A new row, then its nearest point in the smallest flat space through zero that holds the last named rows above it.
In the rows, zero is written as 128.
ras:
[[107 142 138 145  87  96 145 131  90  94 155  93 141  97 173 134 122  69
  101]
 [137 144 128 135  98 101 150 132 119 113 148 105 127 133 131 128 143 100
  102]
 [110 142 140 146  86  94 152 134  86  93 151  93 140 100 173 135 121  67
  103]
 [109 137 132 136 113 117 122 123 116 113 145 110 141 104 161 132 117 100
  111]]
New rows:
[145 106 106 117 106 105 141 136 130 154 139 102 122 145  90 156 121 125
 103] -> [147 137 123 127 116 115 143 131 135 128 136 121 120 147 109 125 147 127
 115]
[151 169 128 118 109 100 139 125 156 124 117 109 121 151 120 137 149 139
  89] -> [158 157 122 128 117 108 144 126 155 133 139 111 128 160 119 129 139 125
  94]
[171 166 111 107 121 115 148 127 151 119 125  97 125 182  78 118 147 120
 114] -> [172 152 120 125 116 107 156 132 155 136 134 117 117 175  95 125 154 134
 101]
bukop, 4 rows:
[[117 114 107 183  94  98 143 155 124  84 130 121 106 113 140 142  87  86
  152]
 [147 118 109 134 133 118 114 163 125 104 134 104 115 115 143 150 140 123
  153]
 [110 144 124 141 153 122 146 146 119 113 147 102 142  95 120 148 172 137
  115]
 [178 110 105  92 156 136  85 174 130 121 133  95 114 125 146 149 167 146
  164]]
New rows:
[121 101 105 118 137 141 148 163 134 152 130 166 141 136  95  77 121 120
 115] -> [110 103 112 113 131 153 146 145 143 149 134 138 128 134  86  84 115 121
 126]
[146 144 114 151  94  93  94  83 113 165  78 100 137 146 137 110 114 120
 151] -> [144 132 142 129 108 119 111 102 126 129 112 144 121 148 153 135 102 124
 133]
depa:
[[132 132 126 118 161 124 155 131 133 143 142 101 125 117 134 151 105 152
  129]
 [125 102 142 133 176 115 180 114 177 162 129  81  96 101 143 118  99 126
  142]
 [134 122 112 163 153 116 148 121 131 155 145  92 113 124 127 141  93 147
  165]
 [145 165 106 109 181 127 168 153 170 173 136  90 124  88 180 132 100 159
  142]
 [141 142 112 147 165 111 167 130 141 155 150  88 120 103 145 148  91 163
  153]]
New rows:
[108 110 142 119 164 138 116  82 131 142 114  91 103 121 127 112 138 113
 140] -> [117  95 140 123 148 135 135 118 147 147 119 109 107 136 121 117 119 109
 134]
[146 137 112 110 102 146 125 160 175  65 143 158 135 113 161 134 100 143
 133] -> [138 160 122 119 117 123 130 141 133 118 127 144 143 107 150 123 141 137
 116]
[126 106 150 128 127 151 138 128 104 144 129 152 147 187  81 109 108 105
 163] -> [115  96 128 134 125 144 101 119 108 134 124 126 119 166  98 131 124 111
 140]
Pebe:
[[ 95 124 111 114  83 112 123 141 144  86  92  94 143 110 144 116 126 149
  118]
 [ 94 119 138 132 149 150 128 131 137 164 146 147 117 134 133 123 135  86
  165]
 [137 107 130 130 125 138 131 120 109 186 185 173 139 126 149 113 124 126
  102]]
New rows:
[118 145  98 117 119 118 120 124 126  90 103  78 132 139 129 139 136 140
 127] -> [124 138 121 123 114 116 126 134 138  87  92  98 129 123 122 132 128 143
 129]
[165 136 128 122 125 154 146 173 135 136 122  94 117 108 113 138 121 164
 114] -> [150 136 126 128 126 119 129 125 123 112 119 120 129 129 120 134 125 145
 115]
Buzoz:
[[109 143 129 154 122 127 152 159 133 144 135 139 125 140 147 101 110 142
  136]
 [117 140 138 158 110 108 171 165 119 137 133 115 107 144 115 110 121 147
  161]
 [ 81 146 101 115 104 119 129 138 137  97 142 134 138 181 150 127  88 133
  189]]
New rows:
[100 138 146 147  87 111 174 122 126 122 123 103 138 150  91 156 142 159
 171] -> [122 132 132 135 106 102 157 144 114 115 130 102 108 149  98 134 128 138
 176]
[109 141 156 154 133 141 171 136 143 144  71 140 124 107 147 161  74 164
 102] -> [124 135 134 150 132 133 142 148 132 149 130 139 126 123 142 106 123 136
 114]
Gil, 3 rows:
[[141 113 105 103 109 147 173 124  94  95  78 111 134 115 122 148 129 135
  151]
 [135  89 115 182 131 131 171 182 109 165  81 158  78 140 134 142 136 167
  133]
 [118  84 139 144 130 168 150 116 123 145  61 117 105  89 155 136 136  79
  129]]
New rows:
[ 97 130 134 101 146 124  96  74 165 121 166 108 160 102 144 147 130 102
 140] -> [117 146 146 102 131 132  94  89 148 116 154 109 154 112 133 116 125  86
 119]
[105 133 138 145 134 150 118 133 160 163 123 132 107 104 130 106  98  99
  98] -> [114 117 149 150 141 136 109 123 148 157 128 132 114 116 145 119 131  98
 114]
rigaf, 3 rows:
[[141  38 152 133 135 165 139 129 119  72 164 156 180 123 122 138 145 126
  105]
 [140 155 144  94  90 133 102 108 128 162 135 123 122 138 148 127 178 127
  125]
 [112 114 135 132 110 113 123  94 117 123 130 151  84 135 117 129 129  89
  149]]
New rows:
[131 100  90 143  93 118 122 119 105 117 135 147 164  95 125 146 193 133
 105] -> [139 102 144 116 116 146 122 121 125 119 146 137 148 130 134 132 155 128
 117]
[136 169 117 130 142 143 136  73 110 147 143 156 130 107 136 127 126 116
 144] -> [124 139 129 124 118 121 122 117 126 138 125 129 111 132 129 127 133 119
 135]
[129 146 140 104 100 117  86 110 146 151 126 115 112 108 129 154 130 161
 146] -> [131 157 130 112 111 124 115 120 130 154 124 120 117 133 138 126 147 129
 130]
gam, 2 rows:
[[132 108 130 131 164 114 134 140 128 114 146 130 152 125 146 159 139 109
  156]
 [120 119 150 150 150 126 123 162 137  63 125 103 137 110 160 179 157 116
  169]]
New rows:
[115 161 152 159 112 122 111 160 134  87 101 123  92 106 119 153 134 151
 129] -> [115 145 147 146 103 144 115 146 137  83 102 101 106 114 136 138 142 141
 132]
[193 135 123 169  90 164 149 139 156  86  96 129 119 148 154 153 118 131
 141] -> [120 137 141 140 115 137 120 141 134  97 113 110 116 119 135 138 138 134
 133]
dese (2 x 19):
[[154 141 131 143 145 109 119 106 109 148 116  95 126 117  92 126 130 146
  110]
 [168 151 135 150 161  95 111 111 104 150 112  82 110 111  73 132 130 157
  109]]
New rows:
[145 148 155 138 190 129 136 169 129 113 151 127  74 128 101 140 135 128
 137] -> [143 145 137 133 160 105 113 170 134 111 129 124  79 121 109 150 126 143
 146]
[129 163 147 122 136 152 130 143 135  86 134  98 103 112 112 131 135 125
 113] -> [135 135 132 131 141 118 122 144 130 122 128 125 109 125 119 136 127 134
 134]
[126 151 137 112 157 111 146 166 169  93  90 125 138 143 122 108 126 146
 134] -> [129 133 131 127 138 122 123 150 135 117 131 134 107 128 127 138 127 130
 139]
vunos, 2 rows:
[[121 123 114 137 158 108 160 165 108 111 114 112  98 159 134 133 121 123
  103]
 [161  94 140 139 176  98 156 167 143 114 130 115  98 132 149 133 125 152
   88]]
New rows:
[111 155 137 117 104 160  99  63 101 136 118 139 117 139 117 126 120  95
 163] -> [ 99 156 116 120  90 151 108  99 113 138 125 137 150 128 111 124 130 107
 159]
[167 151 139 139 100 141 125 108 130 138 148 115 140  99 112 129 203 119
 140] -> [135 129 138 123 111 139 108 106 143 138 138 138 146 107 125 125 132 133
 142]
[ 95 108 108 148 125 124 163 116  98  72 117  88 122 116 184 154 100 116
 135] -> [115 132 115 132 139 120 145 146 110 119 117 119 113 150 127 130 124 119
 119]
vopeb, 3 rows:
[[139 130 136 125 130 119 127 104 113 105 130 102 149 105  97 101 156 140
  163]
 [111 129 136 137 127 133 145 113 106 132 132 115 135 101  95 101 152 124
  156]
 [126 110 118 118 145 148 140 106 119 115 129 100 141 133 105  98 127 124
  124]]
New rows:
[131  93 122  86 127 115 145  96 131 101 126 102 140  98 112  98 133 115
 126] -> [136 116 123 117 142 137 132 104 120 107 129  98 146 127 104 100 135 132
 135]
[ 93 130 146 157 131 116 147 133 114 172 150 129 102 115 112 154 144 119
 142] -> [ 96 139 139 150 114 130 146 140 115 161 131 148 112 105 121 130 140 115
 141]
[133 121 112 129 135 135 107  96 142  79 127 103 131 143  97 115 121 135
 104] -> [148 113 117 110 145 136 123 108 131 100 126 100 145 143 119 110 122 135
 120]
kif:
[[ 69 130 125 103 122 116 137 137 107 141 179 121 150 147 120 163 157 125
  153]
 [112 106 134 136 118 103 145 133 125 119 156 144 105 121 120 111 138 118
   83]
 [139 131 115 164 163  64 139  65  78 159 142 105  95 102 129  97 115 139
  110]
 [161 169 110 135 173 130 108  78  93 162  93  87 147 124 145 145 105 150
  196]]
New rows:
[142 129 118 162 160 116 145 108 108 146 115 127 117  97 144 104 101 134
 120] -> [155 132 123 150 151 107 130  96 108 136 116 120 108 111 134 110 113 133
 117]
[125 118 152 123 140 122 106 147  93 101 142 103 102 132 139 105 172 107
  85] -> [124 115 135 131 133 117 143 131 113 113 147 146 110 122 130 129 136 115
  97]
[145 158 144 135 125 127 154 150 149 164 129 135 120 189 124  93 120 117
 159] -> [125 131 124 127 116 132 119 131 146 137 119 119 137 132 122 120 124 136
 140]
Ren (2 x 19):
[[ 98 142 125 155 122 161 105 186 161 117 111 137 122 119  86 146 104 153
  100]
 [ 97 127 114 142 116 168  87 161 165 115  91 135  96 123  94 112  83 163
  111]]
New rows:
[108 138 104 142 135 144 114 170 147 112 128 159 126 119  81 146 112 130
 126] -> [109 139 127 147 125 149 115 169 149 121 120 134 128 122 100 144 115 143
 108]
[ 89 151  92 171 135 129 111 156 131 145 112 135 165 113  90 159  94 153
 127] -> [109 141 129 149 126 148 118 173 148 121 123 134 131 121  98 149 118 141
 107]
mugi:
[[167  95 107 126 108 152  84 119  99 139 148 132 108 156 100 178 127 136
   97]
 [ 88 145 131 139 151 140 174 110 129 121 102 141 156 180 127 146  90 131
  102]
 [122 115 130 117 128 146 143 136 123 167 124 150 156 154 133 124 126 119
   90]]
New rows:
[ 93 127 143 142 121 164  91 149 111  68 172 139  88 142 105 155 129 151
 135] -> [141 127 117 140 125 128 107 111 118  98 134 115 102 135 109 162 118 141
 137]
[156 100 127 139 121 148 154 148 118 181 121 151 140 144 139 112 121 110
  97] -> [131 109 130 113 122 145 134 142 122 174 130 150 153 144 134 119 135 117
  91]
[123  89 162 114 138 151 170 129 158 151  92 119 152 127  92 143 151 114
  82] -> [118 121 131 120 131 141 145 134 126 157 122 145 152 149 134 123 124 121
 100]
kani:
[[ 85 169 161 130  90 119 150 107 103 102  96 104 147 120 139 132 107 165
  133]
 [137 116 139 122 154 151 120 165 138 121 148 110 124  70  86 108 112 124
  120]
 [152 113 133  91 139 142 146 137 155 111 119 101 115 173  91 165 118 149
  174]]
New rows:
[124 144  92 145  89 100  98 151 122 134 150 140 105 122 130  97 105  86
 111] -> [126 126 118 145 131 123 114 128 121 142 139 147 130 109 144 110 138 110
 105]
[142 154 103 125 115 153  97 137 115 105 118 139 119  89 124 102  94 108
 122] -> [122 130 133 136 133 133 122 139 123 128 136 126 131  92 122 110 123 123
 113]
non:
[[151  54  93 123 133 123 114 128 125 140  86 126  83  99 126 135 130 138
  139]
 [142  79  86 134 149  96 131 125 143 112 100 117  99 103 148 120 129 133
  130]
 [154  40  98 136 110 108 136 100 161 117  95  95  76 124 119 109 169 156
  135]
 [137  70  83 126 145 109 111 140 116 141  91 125  95  90 149 129 105 120
  136]
 [152  98  99 115 120 153 134 145 122 115  84 101  98 107 134 133 125 135
  147]]
New rows:
[132  91 103 109 119 131 121 157  94 160 105 145 133 134 124 143  96 124
 119] -> [128 104 118 119 127 139 105 143 101 159 111 137 115 109 129 139 104 117
 136]
[153 114 125 108 111 136 119 107 135 142 147 159  86 110 107 111 109 116
 156] -> [133 102 129 125 123 134 115 124 121 148 120 138 115 124 115 136 131 132
 131]
[102 194 117  94 154 144 141 117 127 124 130 126  90 121  99  79 136 120
 120] -> [127 156 134 126 129 136 139 133 130 113 134 123 141 134 132 128 127 127
 128]
vipap, 4 rows:
[[170 149 135 179 108 124  62 138  94 108 120 151 121  90 166 121 140  87
   99]
 [191 151 138 178 156  99  57 131 119 170 135 164 130 108 113 110 108 100
  109]
 [170 129 142 183 143 131  65 118 127 141 139 135 126 100 139 125 133  99
  119]
 [162 137 154 167 144 117  80 116 126 176 148 138 135  82 138 125 136 102
  123]]
New rows:
[111 131 123 106 113 140 166 164 124 115 141 160 123 118 132 131 164 145
 140] -> [105 134 127 101 107 125 158 135 117 120 122 126 130 124 140 131 136 135
 128]
[114 116 127 130 119 119 162 105 142 183 138 116 146 145 109 112 139 128
 156] -> [114 121 138 110 145 123 152 117 146 167 143 118 137 125 112 132 127 142
 144]
Zim:
[[ 72 116 109 140 154 100 184 120 149 127 124 160 115 115 153 129 131 122
  139]
 [130 106 144 124 133  99 196 116 147 129  87 146 125 104 161 119 140  86
  162]
 [105 112 128 141 140 107 203 141 142 124 113 170 113 111 172 121 119 115
  149]
 [ 86 143 111 126 158 103 147 123 137 140 145 132 128 153 103  83 181 122
  130]
 [117 129 111 175 151 115 185  91 147 132 124 151  95  71 146 144  88 133
  162]]
New rows:
[102  98 134 136 146 138 149  97 119 132 115 166 123  93 157 145 156 116
 155] -> [107 113 124 131 138 109 162 109 145 127 109 140 123 107 147 141 125 113
 142]
[ 92  95 113  96 142 126 122  88 163  85  89 141 130 114 153 132 119 112
 143] -> [ 92 100 123 113 132 108 139 102 148 122 100 129 135 112 148 163 130 107
 129]
Bif (5 x 19):
[[156 130 135 136 116 103  88 126 120 125 118 110 134 144 134 106 132 145
  109]
 [147 142  94 159 105 107  90 112 100 139 129 119 138 170 121 112 109 136
  101]
 [183 142 150 132 148  51  92 142 169 142  89 100 167 135 169 104 143 134
  140]
 [142  89 197  84 121 146 101 140 121  91 126 109  94  93 132 105 172 160
  116]
 [180 107  96 118 149  55 104 138 121 155 108 106 152 162 170  95 167 133
  146]]
New rows:
[126 165 126 144  97 143 127 129  97 103 137 142 128 142 108 142  95 139
 111] -> [112 148 120 154 105 149 121 121 116 115 135 132 128 139 105 133 101 136
  98]
[140 139 137 116 105  89 116 163 125 138 142 138 115 121 149 143 123 141
 159] -> [141 125 135 122 135 113 122 128 136 136 122 123 131 126 138 124 134 124
 138]
tapat:
[[156 162  99 123 148 129 158 127 167 132 143 104 147 104 132 155  88 162
  128]
 [156 146  97 126 146 141 144 114 163 118 133 116 153 112 104 161  98 157
  130]]
New rows:
[100 138 144 157 125 110 102 138 103  96 104  95 130 151 104 102 147 154
 123] -> [119 115 137 130 121 130 116 126 115 124 122 138 123 137 122 121 142 117
 128]
[108 101 140 138 103 125 104 128 107 117 129 145 125 138 124 130 179  94
 148] -> [110 101 146 132 114 131 104 125 101 121 115 147 117 146 117 112 157 104
 129]
Fatov:
[[115 115 102  92 148 166 147 104 136 174 120 165 108 121 134 124 130 154
  141]
 [121 152 114 144 122  73 102 130 130 100 137  70 126 155 139 127 141 118
  136]]
New rows:
[114 123  75 125 150 114 124 128 148 143 112  98  91 148 120 124 122 134
 150] -> [111 138  94 112 140 112 121 109 137 142 129 108 109 146 143 124 141 141
 146]
[117 124 134 117 147 167 136 105  99 171 138 171 130  71 149 105 117 107
  96] -> [132 110 135 113 134 171 148 124 127 152 121 173 128 108 121 128 119 138
 124]
[107 109 146 105 121 150 174 130 139 169 119 174 120 124 137 110  84 104
 150] -> [129 112 131 111 136 167 147 122 129 154 121 169 125 111 123 128 121 139
 126]
von, 3 rows:
[[146 122  77 150 136 136 129 133 144  83 142 132 133  92 100 107 119 108
  123]
 [119 139  50 133 110 140 113 119 110  53 179 122 147 103 137  91  82 128
  127]
 [157 129  78 164 144 152 140 129 126  57 153 138 151 102 103  75  84 120
   96]]
New rows:
[140 131 123 150 155 137 190 130 106 118 125 153 136 137 123 110  92 141
 152] -> [143 130 136 143 141 140 141 128 120 114 129 135 140 134 122 105 107 134
 104]
[ 82 144 120 110 151 107 121 119 119 112 138 131  91 120 122 159 147 150
 152] -> [110 129 116 111 112 117 114 126 130 136 134 120 119 123 139 146 141 126
 150]
[125 152 167 109 128 153 114 107  97 145 129 136 128 153 155 108 103 156
  97] -> [121 140 165 121 126 136 135 119  97 137 131 129 141 166 156 115 101 156
 109]
Mepaz (2 x 19):
[[106 120 118 134 136 127 106 148 130 108  99 104 142 144 134 135 132 126
  108]
 [106 124 119 150  86 103  84 139 106 149 155 145  84 160 130 155 123 113
  131]]
New rows:
[144 135 166 104  84  99 117 145 143 143 126 153  84 134 140 136 145 123
 157] -> [131 131 130 134 106 118 121 122 118 148 155 148 102 133 126 136 124 123
 140]
[132 100 143  98 139 154 156 118 148 136 122 142  96 128 114 111 148 118
 127] -> [142 132 134 121 134 134 146 118 132 131 134 134 132 115 125 119 127 132
 135]
[109 116  94 106 108 178 133 159 125 124  98  97 142 127  59 140 126 138
 129] -> [119 124 124 128 140 132 123 138 133 113 107 111 144 132 131 127 131 129
 116]
lel:
[[144 135 138 164 111 134 125 115 116 111 142 141  96 141 135 116 113 138
  103]
 [134 138 148 176 125 140 113 131 117 105 159 149 104 144 126 117 110 126
  116]
 [131 130 178 218 115 140 129 150 142  85 164 127 100 179 109  92 117 113
  127]
 [115 142 132 186 137 138  91 118 120 122 152 174 101 126 109 123 105 130
  115]
 [122 145 133 170 113 131 117 123 118 111 141 159 109 133 117 125 115 139
  112]]
New rows:
[146 114 141 130 123 142 166 166  87  97 116  99 148 138 137 150 117 143
 130] -> [143 136 143 110 107 129 154 151 114 100 140 112 143 143 146 133 134 129
 131]
[118 100 138 147  97  90 106 132 150 128 117 146 158  97 130 126 142 117
 111] -> [111 131 121 137 122 121 130 126 138 132 114 135 133 125 110 129 134 133
 131]
[142 116 124 119 172 132 139 128 141 148 163 139 148 133 103 111 123  88
 123] -> [127 114 135 127 163 137 109 136 136 140 142 121 132 127 127 124 125 106
 145]
gulo:
[[ 87 176 134 136 146 154 103 128 114 119 123 167 134 112 128 103 140 105
  174]
 [120 113 177 118 133 113 119 146 104 111 126  96  77 130 174  98 137 150
  119]]
New rows:
[136 128  92 118  87 120 136 112 128 139 131 155 150 157 125 165  97 113
 127] -> [143 124  99 132 120 130 140 118 145 140 130 136 155 131 102 151 120 122
 121]
[151 134  84 105 143 137 107 136 136 165 105 154 125 108 153 134 144 121
 166] -> [120 142 119 132 131 137 124 124 130 130 127 144 140 124 118 129 129 118
 140]
tuneg:
[[206 127 122 130 153 130  67 140 143 155 106 186 113 152 100  99 107 120
  141]
 [162 171 120 118 108 138  74 165 137 151 123 177 159 150 145  61 109 147
  125]]
New rows:
[126 150  96 132  89 121 118 161 133 155 122 118 121 136 133 100 106 130
 109] -> [128 149 125 123 113 132 115 143 129 133 130 139 146 134 142 102 123 139
 124]
[159  89 156 143 138 122 116 114 121 105 102 106 132  82 117 138 104 125
 129] -> [138 109 129 133 144 124 132 116 129 127 123 126 110 126 112 147 129 117
 133]
[116 130 145 159  97 115 147 115 102 118 172 108 131 164 165 142 178 146
 128] -> [ 94 133 130 126 114 128 151 126 122 118 138 105 139 119 143 135 136 134
 121]
sozot, 4 rows:
[[136 130 127 143 146  84 120 130  91 146  90  96 152 147  82 112  93 110
   93]
 [190 147 153  83 106  96 122 106  76  92 123 127 162 109 142  88  79 152
  112]
 [111 140 109 131 121 110 127 150 125 148 100 105 116 124  80 119 133 114
  139]
 [111  96 140 195 191 124 122 112 124 146 122 115 149 199 121 166 115 113
   76]]
New rows:
[116 125 150 160 129 111 123 104 100 134 124 103 132 177 103 124  76 153
  67] -> [142 124 144 155 157 104 120 114  97 123 110 107 152 175 108 135  98 132
  93]
[161 129 159 106 166  79 123 115  93  92 124  99 140 131 127 143  86 155
 131] -> [164 139 151 122 130 105 121 110  89  99 118 116 149 152 122 120  96 153
 113]
[108 118 120 136 139  94 106 106 101 140 131 128 168 170 103  98  77 132
 101] -> [142 123 136 142 149 100 122 119  98 135 109 111 154 149 111 121  96 119
  91]
lino, 4 rows:
[[145 102 164 227 106 141 148 104 129  97  98 108 113 146 132  79 117 140
  132]
 [127 120 125 122 133 123 100 123 163 137 152 143 141 155 185 146  88 122
   87]
 [118 168 128 118  93 167 120 140  85 168 121 146 145  93 121  84 136 150
  145]
 [121  98 125 112 168 128 157 129 107  93  94 117 149 106 103 165 164 180
  126]]
New rows:
[125 125 129 145 147 107 149 158 105 121 141 141 105 161 102 143 135 134
 143] -> [131 121 127 129 136 116 139 127 129 115 125 117 116 129 108 136 140 118
 140]
[128 134 109 134 136 119 118 114 156 127 175 130 124 151 126 123 136  83
 137] -> [134 134 123 124 125 108 119 128 151 133 150 125 107 146 128 132 117  86
 132]
